[129 165 111  91 159 130] = vedel
[131 165 111  91 159  75] = pudub
[129 165 111  91 118  75] = Vusil
which: [131 165 111  91 159  75] : pudub
where: [118] : Vusil, 4
chg pudub: [132 165 111  91 159  75] : 0, [131]
where: [130] : vedel, 5
which: [129 165 111  91 159 130] : vedel

[181 152 140 114 145 122 130 138 142 173 166 127 110  81  89 144  89 154
 128] = Dema
[129  94  99 145 114 119 148  95 115 132 117 122 175  96  73 107  96 157
 167] = tono
[172 166 158 172 172 126 120 143 122 126 101 133  86 114 157  96 123  97
 176] = Kemek
where: [86] : Kemek, 12
which: [129  94  99 145 114 119 148  95 115 132 117 122 175  96  73 107  96 157
 167] : tono
where: [158] : Kemek, 2
all Kemek: [172] : 0 3 4
chg Dema: [181 152 140 114 145 122 130 138 142 173 167 127 110  81  89 144  89 154
 128] : 10, [166]

[117 110 128 123 129 139 104 125 109 131 108 142 126 126 167 112 138 132
 105 117 154 172 115 103 181  92 160 144 179 158 134 187 164 112 183] : lumu
[117 110 128 123 129 139 104 125 141 131 108 142 126 126 167 112 138 132
 105 117 154 172 115 103 181  92 160 144 179 151 151 183 144  99 180] : luf
[117 132 139 109 112 134 142 184 172 105 126 117 167 179 131 126 123 103
 154 164 128 158 138 104  92 160 181 187 108 125 112 129 144 115 110] : bopid
which: [117 132 139 109 112 134 142 184 172 105 126 117 167 179 131 126 123 103
 154 164 128 158 138 104  92 160 181 187 108 125 112 129 144 115 110] : bopid
order: [103 131 115 132 134 129 112 183 117 123 117 138 126 181 104 125 110 139
 164 108 128 142 112 109 187 179  92 158 172 154 160 126 167 144 105] : lumu

[120 176 120  91  73 176]  bok
[120 176 161  91 107 121]  dep
[120 162  91 107 121 176]  munu
all bok: [120] : 0 2
chg bok: [120 176 120  91  73 177] : 5, [176]
order: [121 107  91 161 176 120] : dep

[131 134 162 133 123] -> metog
[123 161 131 133 163] -> bosi
[115 148 131 137 138] -> dagi
order: [123 131 133 134 162] : metog
where: [162] : metog, 2
order: [115 131 137 138 148] : dagi

[138 144 111 139 138 136] -> Gegi
[ 98  84 190 176  97 100] -> lize
[136 136 119 129 138 109] -> Gof
[143 138 104 111 139 135] -> tumu
chg tumu: [142 138 104 111 139 135] : 0, [143]
where: [143] : tumu, 0
chg Gegi: [138 144 110 139 138 136] : 2, [111]
chg tumu: [143 138 105 111 139 135] : 2, [104]
chg Gof: [136 136 119 130 138 109] : 3, [129]
rev: [139 111 104 138] : tumu

